Below are the code and all the weights of a small trained network. Each question names an input and a class and asks about switching units off, where a switched-off unit gives its printed mean instead of its output.

import numpy as np


def w(rows, s, z=0):
    codes = np.array(rows[::2]) - 128.0
    scale = np.full(codes.shape[1], s)
    scale[-1] = z or s
    return codes * scale


def norm(h):
    return h / np.sqrt((h * h).mean(-1, keepdims=True) + 1e-5)


def f(y):
    return y / 2 * (1 + np.tanh(0.7978845608 * (y + 0.044715 * y**3)))


def log_softmax(a):
    a = a - a.max(-1, keepdims=True)
    return a - np.log(np.exp(a).sum(-1, keepdims=True))


def net(x, mask):
    res = np.array(x, float).reshape(1, 4) / 4 @ E
    u = 0
    for l in range(4):
        y = f(norm(res) @ A[l][:, :-1].T + A[l][:, -1])
        res = res + np.where(mask[u : u + 5], y, B[l][:, -1]) @ B[l][:, :-1]
        u += 5
    return log_softmax(norm(res)[-1] @ U[:, :-1].T + U[:, -1])


A, B = {}, {}
E = w([
[140,159,95],'x0',
[120,72,20],'x1',
[3,20,130],'x2',
[234,41,148],'x3',
],0.0038)
A[0] = w([
[175,52,191,61],'0.n0',
[47,25,166,4],'0.n1',
[146,113,2,91],'0.n2',
[169,151,188,114],'0.n3',
[87,218,141,223],'0.n4',
],0.0071,0.0024)
B[0] = w([
[187,221,104,154],'0.n0',
[103,61,253,199],'0.n1',
[195,69,66,209],'0.n2',
[189,184,210,157],'0.n3',
[163,243,111,253],'0.n4',
],0.005,0.0026)
A[1] = w([
[2,22,195,122],'1.n0',
[116,108,156,99],'1.n1',
[149,69,28,93],'1.n2',
[98,126,106,95],'1.n3',
[44,52,77,4],'1.n4',
],0.0079,0.0028)
B[1] = w([
[153,48,254,252],'1.n0',
[174,140,137,121],'1.n1',
[104,106,91,189],'1.n2',
[111,124,124,120],'1.n3',
[157,188,203,167],'1.n4',
],0.0093,0.0038)
A[2] = w([
[42,68,114,50],'2.n0',
[113,90,178,122],'2.n1',
[117,131,140,46],'2.n2',
[10,61,80,1],'2.n3',
[2,52,98,26],'2.n4',
],0.0059,0.004)
B[2] = w([
[144,206,186,57],'2.n0',
[171,96,127,203],'2.n1',
[159,189,88,2],'2.n2',
[162,253,196,48],'2.n3',
[184,216,192,78],'2.n4',
],0.0051,0.00095)
A[3] = w([
[128,131,142,92],'3.n0',
[115,176,131,97],'3.n1',
[89,147,173,143],'3.n2',
[4,141,90,37],'3.n3',
[110,125,130,4],'3.n4',
],0.017,0.0044)
B[3] = w([
[136,147,96,116],'3.n0',
[64,165,98,208],'3.n1',
[104,80,131,253],'3.n2',
[46,56,120,206],'3.n3',
[254,216,154,67],'3.n4',
],0.0075,0.0025)
U = w([
[99,136,79,16],'0',
[107,116,83,251],'1',
[80,166,160,73],'2',
[143,239,110,116],'3',
[109,35,229,154],'4',
[14,97,108,100],'5',
[188,54,23,123],'6',
[249,153,158,119],'7',
],0.018,0.011)

Each question gives the input, the list of numbers given to net, and the class t.
The units are the neurons (one row each of A and B). Each row of codes is followed by its name. A weight is (code - 128) times the scale printed after its matrix; where a second scale follows, it is the last column's (A, B and U).
mask holds one flag per neuron, layer by layer. A switched-off neuron (its flag False) gives its mean, the last column of its row in B, instead of its output. The means were averaged over made-up inputs and are rounded, as every weight is.
A unit's drop is (log p(t) with every unit on - log p(t) with that unit switched off) / (log p(t) with every unit on - log p(t) with every unit switched off).
The circuit of an input: a set's keep is (log p(t) with only the set's units on - log p(t) with every unit switched off) / (log p(t) with every unit on - log p(t) with every unit switched off). Starting from the 12 units with the biggest drops (on a tie, the unit counted first), units are removed one at a time, each time the one whose removal leaves the highest keep (on an exact tie, the one counted first), for as long as the keep stays at least 0.8.
circuit, biggest first: the units of the circuit, biggest drop first
most important unit: the unit with the biggest drop
k most important neurons: the k neurons with the biggest drops, biggest first
drop when u is switched off: that unit's drop, to one decimal
input [-5,-4,-5,-2], class 3: circuit, biggest first	1.n0
input [5,-3,1,8], class 7: 2 most important neurons	0.n0, 1.n0
input [-7,-2,-5,1], class 3: circuit, biggest first	1.n0, 0.n2
input [-7,5,-8,2], class 6: circuit, biggest first	1.n0, 1.n4
input [-5,1,0,3], class 6: 2 most important neurons	0.n0, 1.n0
input [5,8,6,-7], class 4: 3 most important neurons	1.n0, 1.n4, 0.n0
input [-6,-6,0,7], class 7: circuit, biggest first	0.n0, 1.n0
input [1,-7,0,5], class 7: circuit, biggest first	1.n0, 0.n0
input [-6,-6,-8,-3], class 3: 2 most important neurons	1.n0, 3.n1
input [5,3,-6,-5], class 1: 2 most important neurons	1.n0, 1.n4
input [-8,-4,0,5], class 7: 3 most important neurons	0.n0, 1.n0, 3.n3
input [0,-8,-1,-3], class 3: 2 most important neurons	1.n0, 0.n4
input [-6,-1,-1,7], class 7: 2 most important neurons	0.n0, 1.n0
input [3,3,-6,0], class 6: circuit, biggest first	1.n4
input [6,-4,2,1], class 1: 2 most important neurons	1.n0, 3.n1
input [2,7,-8,-6], class 6: 2 most important neurons	0.n2, 1.n4
input [-3,-4,-6,1], class 3: drop when 1.n0 is switched off	0.6
input [5,-1,6,-7], class 4: drop when 1.n0 is switched off	0.7
input [4,0,-3,-2], class 1: drop when 0.n0 is switched off	0.1
input [-2,-8,0,5], class 7: drop when 1.n0 is switched off	0.3
input [2,4,-2,1], class 6: most important unit	0.n2
